Each row is followed by roughly how far along a hidden order it lies, from 0 to 30. A new part has a new order.
In the rows, 100 means zero.
[117  93 152 101  92 110 104 156 122  84  96  94 116  99  96 123 124 116
 148]  0
[ 95  84  19  87  90 101  98  38 106 156  64  85  83 134 106 190 134  96
 141]  2
[ 80 173  88  94  76  99  98  85 116 167  96  90 115 126 149 175  76 117
 100]  20
[ 94  64 139  90  79 100  98  68  99 168  85 101  77 102 117  74  91  81
 105]  3
[115  52  81 104 102 110 103  99 101  41  96 105 111  91  73  83 131 100
 121]  5
[ 98 124  81  97 118 110 105 141  98  31 109  90 120 105  76 158 107 122
 150]  21
[ 93 131  93  90  51 102 102  83 138 157  76  92 122 122 156 158  96 129
  83]  2
[104  82  46  97 101  95  99  73 128 125 114  82  84 113 114 118 109 110
 110]  24
[ 83 110   0  98 131  98  93  98  66  87 124  91  74 113  93  66  83  89
  56]  30
[100  55 128  99  83  92  97  46 132 153  91  99  90 105 113  97 101  91
 126]  4
[ 74 144  78  95  79  94  98  24  94 191  85 100 114 115 119 152  73  97
  94]  20
